Below are the code and all the weights of a small trained network. Each question names an input and a class and asks about switching units off, where a switched-off unit gives its printed mean instead of its output.

import numpy as np


def w(rows, s, z=0):
    codes = np.array(rows[::2]) - 128.0
    scale = np.full(codes.shape[1], s)
    scale[-1] = z or s
    return codes * scale


def norm(h):
    return h / np.sqrt((h * h).mean(-1, keepdims=True) + 1e-5)


def f(y):
    return y / 2 * (1 + np.tanh(0.7978845608 * (y + 0.044715 * y**3)))


def log_softmax(a):
    a = a - a.max(-1, keepdims=True)
    return a - np.log(np.exp(a).sum(-1, keepdims=True))


def net(x, mask):
    res = np.array(x, float).reshape(1, 5) / 4 @ E
    u = 0
    for l in range(3):
        y = f(norm(res) @ A[l][:, :-1].T + A[l][:, -1])
        res = res + np.where(mask[u : u + 9], y, B[l][:, -1]) @ B[l][:, :-1]
        u += 9
    return log_softmax(norm(res)[-1] @ U[:, :-1].T + U[:, -1])


A, B = {}, {}
E = w([
[129,129,126,130,130],'x0',
[129,129,128,130,130],'x1',
[154,232,112,143,66],'x2',
[10,135,86,134,140],'x3',
[132,102,41,195,56],'x4',
],0.013)
A[0] = w([
[54,176,156,122,181,70],'0.n0',
[107,108,155,89,160,116],'0.n1',
[163,58,84,175,97,114],'0.n2',
[7,163,137,156,147,159],'0.n3',
[59,213,138,131,119,2],'0.n4',
[121,232,175,121,116,102],'0.n5',
[70,175,143,105,174,80],'0.n6',
[160,168,180,89,148,81],'0.n7',
[121,192,181,105,110,85],'0.n8',
],0.014,0.011)
B[0] = w([
[168,124,140,38,113,174],'0.n0',
[102,138,186,138,102,164],'0.n1',
[154,79,111,64,100,197],'0.n2',
[71,81,122,75,134,255],'0.n3',
[197,181,5,79,134,150],'0.n4',
[200,132,79,95,177,204],'0.n5',
[129,145,139,66,115,168],'0.n6',
[146,179,115,190,167,169],'0.n7',
[172,135,115,108,158,166],'0.n8',
],0.013,0.0089)
A[1] = w([
[210,153,232,117,207,86],'1.n0',
[117,155,251,184,149,15],'1.n1',
[44,212,81,134,102,8],'1.n2',
[218,78,246,176,153,94],'1.n3',
[71,106,39,114,72,45],'1.n4',
[124,100,137,145,118,22],'1.n5',
[19,172,70,127,111,79],'1.n6',
[112,123,109,122,126,31],'1.n7',
[176,189,102,180,45,253],'1.n8',
],0.012,0.0045)
B[1] = w([
[43,135,71,215,121,254],'1.n0',
[97,70,43,82,86,151],'1.n1',
[202,176,116,99,190,137],'1.n2',
[92,143,33,104,101,217],'1.n3',
[110,218,120,185,179,220],'1.n4',
[124,132,100,120,120,109],'1.n5',
[204,206,164,187,217,186],'1.n6',
[151,126,112,142,173,113],'1.n7',
[134,128,245,126,141,240],'1.n8',
],0.011,0.006)
A[2] = w([
[110,46,179,85,98,159],'2.n0',
[163,110,83,208,233,145],'2.n1',
[148,224,112,192,121,9],'2.n2',
[34,92,46,168,140,1],'2.n3',
[111,33,69,179,148,149],'2.n4',
[119,118,176,208,75,69],'2.n5',
[158,134,215,128,52,66],'2.n6',
[31,83,70,106,177,137],'2.n7',
[182,2,102,129,93,55],'2.n8',
],0.013,0.0073)
B[2] = w([
[96,207,189,146,204,204],'2.n0',
[103,156,179,204,106,201],'2.n1',
[89,186,167,113,229,168],'2.n2',
[124,90,118,224,56,183],'2.n3',
[142,109,51,94,95,203],'2.n4',
[203,87,158,117,171,132],'2.n5',
[187,9,183,154,56,151],'2.n6',
[180,77,156,187,20,254],'2.n7',
[103,222,21,80,205,177],'2.n8',
],0.011,0.0092)
U = w([
[80,78,111,215,35,146],'0',
[165,147,44,5,158,254],'1',
[140,244,137,193,186,95],'2',
[220,91,219,133,80,84],'3',
[52,67,229,57,132,34],'4',
],0.025,0.0044)

Each question gives the input, the list of numbers given to net, and the class t.
The units are the neurons (one row each of A and B). Each row of codes is followed by its name. A weight is (code - 128) times the scale printed after its matrix; where a second scale follows, it is the last column's (A, B and U).
mask holds one flag per neuron, layer by layer. A switched-off neuron (its flag False) gives its mean, the last column of its row in B, instead of its output. The means were averaged over made-up inputs and are rounded, as every weight is.
A unit's drop is (log p(t) with every unit on - log p(t) with that unit switched off) / (log p(t) with every unit on - log p(t) with every unit switched off).
The circuit of an input: a set's keep is (log p(t) with only the set's units on - log p(t) with every unit switched off) / (log p(t) with every unit on - log p(t) with every unit switched off). Starting from the 12 units with the biggest drops (on a tie, the unit counted first), units are removed one at a time, each time the one whose removal leaves the highest keep (on an exact tie, the one counted first), for as long as the keep stays at least 0.8.
units of the circuit, in order: the units of the circuit, biggest drop first
most important unit: the unit with the biggest drop
k most important neurons: the k neurons with the biggest drops, biggest first
k most important neurons of layer l: the k neurons of layer l with the biggest drops, biggest first
drop of u: that unit's drop, to one decimal
input [-8,-7,6,2,0], class 1: units of the circuit, in order => [0.n5]
input [0,4,-2,0,0], class 0: 3 most important neurons => [0.n4 0.n1 1.n8]
input [-5,7,6,-5,1], class 3: 4 most important neurons => [1.n8 1.n4 2.n6 1.n6]
input [6,7,-8,-3,1], class 1: 3 most important neurons => [2.n8 0.n2 0.n7]
input [-1,-7,1,7,1], class 2: 4 most important neurons => [1.n6 1.n4 0.n2 1.n2]
input [6,-5,1,-5,-1], class 2: 2 most important neurons => [0.n3 0.n7]
input [7,-2,3,-8,0], class 2: 3 most important neurons => [1.n0 1.n3 2.n2]
input [6,2,1,8,-5], class 1: 3 most important neurons => [0.n4 1.n8 2.n1]
input [1,-4,2,8,8], class 2: 3 most important neurons of layer 1 => [1.n6 1.n4 1.n2]
input [-3,4,5,0,3], class 3: 2 most important neurons => [1.n8 0.n3]
input [-3,-2,-2,-8,8], class 1: 2 most important neurons => [2.n8 0.n2]
input [4,-2,0,-4,4], class 1: 3 most important neurons => [0.n2 2.n8 2.n7]
input [-1,-6,-3,6,0], class 4: 2 most important neurons of layer 1 => [1.n0 1.n3]
input [-5,5,2,-6,-3], class 2: most important unit => 0.n3
input [8,-8,-2,8,-1], class 4: drop of 2.n8 => 0.0
input [3,5,2,6,2], class 2: drop of 1.n6 => 4.1
input [8,-8,-1,-1,-8], class 0: drop of 1.n0 => 1.2
